Below is a small trained network, with its code and all its weights. Each question gives an input and a class and asks what happens when units are switched off, that is, made to give their printed mean instead of their output.

import numpy as np


def w(rows, s, z=0):
    codes = np.array(rows[::2]) - 128.0
    scale = np.full(codes.shape[1], s)
    scale[-1] = z or s
    return codes * scale


def norm(h):
    return h / np.sqrt((h * h).mean(-1, keepdims=True) + 1e-5)


def f(y):
    return np.maximum(y, 0)


def log_softmax(a):
    a = a - a.max(-1, keepdims=True)
    return a - np.log(np.exp(a).sum(-1, keepdims=True))


def net(x, mask):
    res = np.array(x, float).reshape(1, 5) / 4 @ E
    u = 0
    for l in range(3):
        y = f(norm(res) @ A[l][:, :-1].T + A[l][:, -1])
        res = res + np.where(mask[u : u + 12], y, B[l][:, -1]) @ B[l][:, :-1]
        u += 12
    return log_softmax(norm(res)[-1] @ U[:, :-1].T + U[:, -1])


A, B = {}, {}
E = w([
[128,85,60,128,211],'x0',
[115,228,77,208,210],'x1',
[61,181,181,10,29],'x2',
[254,153,212,122,252],'x3',
[140,39,237,133,230],'x4',
],0.0038)
A[0] = w([
[133,95,224,75,178,3],'L0N0',
[11,2,159,47,168,138],'L0N1',
[96,155,171,144,64,99],'L0N2',
[127,156,148,16,65,159],'L0N3',
[115,82,168,130,93,71],'L0N4',
[192,219,119,126,142,113],'L0N5',
[129,84,199,45,177,108],'L0N6',
[9,152,128,75,40,210],'L0N7',
[72,172,117,188,171,227],'L0N8',
[163,60,168,137,185,144],'L0N9',
[201,115,12,228,176,218],'L0N10',
[56,187,92,143,140,128],'L0N11',
],0.006,0.0013)
B[0] = w([
[177,86,114,130,151,176],'L0N0',
[132,175,107,217,173,209],'L0N1',
[202,72,80,127,65,177],'L0N2',
[220,181,61,86,83,216],'L0N3',
[139,145,122,131,113,157],'L0N4',
[235,163,111,136,179,180],'L0N5',
[162,101,167,181,83,186],'L0N6',
[254,84,127,95,129,253],'L0N7',
[191,144,85,118,88,194],'L0N8',
[130,107,120,110,102,190],'L0N9',
[103,151,149,87,82,247],'L0N10',
[177,129,154,100,173,181],'L0N11',
],0.0045,0.0052)
A[1] = w([
[193,147,78,98,189,253],'L1N0',
[141,130,47,120,75,190],'L1N1',
[112,73,159,156,179,247],'L1N2',
[153,98,117,103,113,75],'L1N3',
[99,78,33,113,189,67],'L1N4',
[142,2,150,119,139,160],'L1N5',
[80,46,46,88,139,107],'L1N6',
[214,202,79,147,121,86],'L1N7',
[137,148,213,78,161,107],'L1N8',
[159,154,35,35,117,153],'L1N9',
[101,152,218,67,152,158],'L1N10',
[89,176,142,144,224,240],'L1N11',
],0.0077,0.0013)
B[1] = w([
[7,165,190,246,144,237],'L1N0',
[143,106,111,48,83,220],'L1N1',
[168,56,160,207,1,165],'L1N2',
[92,162,120,61,161,162],'L1N3',
[70,205,111,42,161,162],'L1N4',
[55,72,137,175,136,182],'L1N5',
[83,148,59,170,233,158],'L1N6',
[89,143,94,137,89,255],'L1N7',
[99,83,45,131,178,154],'L1N8',
[41,80,224,156,161,237],'L1N9',
[101,112,59,163,176,140],'L1N10',
[69,187,101,139,29,163],'L1N11',
],0.0052,0.0071)
A[2] = w([
[141,163,112,221,102,253],'L2N0',
[215,185,143,141,163,228],'L2N1',
[141,202,66,199,142,219],'L2N2',
[182,116,80,135,2,198],'L2N3',
[147,43,162,127,150,125],'L2N4',
[33,151,116,67,92,178],'L2N5',
[112,67,67,89,188,86],'L2N6',
[242,127,179,91,98,97],'L2N7',
[127,198,104,85,176,140],'L2N8',
[127,130,82,112,221,42],'L2N9',
[78,34,193,63,169,101],'L2N10',
[124,118,236,34,35,200],'L2N11',
],0.0074,0.0017)
B[2] = w([
[149,115,155,143,56,248],'L2N0',
[33,200,79,174,58,160],'L2N1',
[117,171,142,78,89,232],'L2N2',
[253,64,142,88,177,250],'L2N3',
[138,127,141,111,86,175],'L2N4',
[166,105,101,115,151,237],'L2N5',
[76,133,138,109,172,150],'L2N6',
[103,121,112,114,86,176],'L2N7',
[110,87,161,204,157,156],'L2N8',
[135,119,106,84,194,139],'L2N9',
[148,149,126,188,138,172],'L2N10',
[178,185,37,89,144,253],'L2N11',
],0.007,0.0054)
U = w([
[177,38,222,204,112,142],'0',
[154,172,230,54,207,2],'1',
[238,150,62,12,71,155],'2',
[63,249,138,194,39,155],'3',
[50,118,75,100,204,117],'4',
],0.012,0.0094)

Each question gives the input, the list of numbers given to net, and the class t.
The units are the neurons (one row each of A and B). Each row of codes is followed by its name. A weight is (code - 128) times the scale printed after its matrix; where a second scale follows, it is the last column's (A, B and U).
mask holds one flag per neuron, layer by layer. A switched-off neuron (its flag False) gives its mean, the last column of its row in B, instead of its output. The means were averaged over made-up inputs and are rounded, as every weight is.
A unit's drop is (log p(t) with every unit on - log p(t) with that unit switched off) / (log p(t) with every unit on - log p(t) with every unit switched off).
The circuit of an input: a set's keep is (log p(t) with only the set's units on - log p(t) with every unit switched off) / (log p(t) with every unit on - log p(t) with every unit switched off). Starting from the 12 units with the biggest drops (on a tie, the unit counted first), units are removed one at a time, each time the one whose removal leaves the highest keep (on an exact tie, the one counted first), for as long as the keep stays at least 0.8.
units of the circuit, in order: the units of the circuit, biggest drop first
unit that matters most: the unit with the biggest drop
k most important neurons: the k neurons with the biggest drops, biggest first
top k neurons in layer l: the k neurons of layer l with the biggest drops, biggest first
drop of u: that unit's drop, to one decimal
input [-1,5,-3,-3,-8], class 2: units of the circuit, in order -> [L1N1, L2N3]
input [1,-7,4,6,2], class 0: unit that matters most -> L1N5
input [0,4,-3,-6,-7], class 2: units of the circuit, in order -> [L1N1, L2N3]
input [-6,7,-7,-5,3], class 2: 4 most important neurons -> [L1N9, L1N0, L0N10, L0N1]
input [8,-2,4,-8,-6], class 4: top 2 neurons in layer 1 -> [L1N6, L1N9]
input [1,-6,-3,-5,-2], class 4: top 3 neurons in layer 1 -> [L1N6, L1N2, L1N5]
input [7,2,3,-8,-7], class 4: 2 most important neurons -> [L1N6, L1N9]
input [5,-3,7,7,2], class 0: 3 most important neurons -> [L0N6, L0N0, L1N8]
input [1,-1,0,-5,1], class 4: 2 most important neurons -> [L0N6, L1N2]
input [-8,4,-8,-7,3], class 2: 3 most important neurons -> [L1N0, L1N9, L0N8]
input [-6,7,8,1,-2], class 2: top 2 neurons in layer 0 -> [L0N2, L0N1]
input [0,1,-8,-1,1], class 3: top 2 neurons in layer 1 -> [L1N4, L1N9]
input [8,-3,4,8,4], class 0: drop of L1N0 -> 0.0
input [-1,5,-1,-5,-5], class 2: unit that matters most -> L1N1
input [-4,0,-1,-7,3], class 2: 2 most important neurons -> [L1N0, L1N1]
input [1,4,-5,1,4], class 3: drop of L2N3 -> 0.1
input [0,2,-7,1,-8], class 3: top 3 neurons in layer 1 -> [L1N0, L1N9, L1N2]
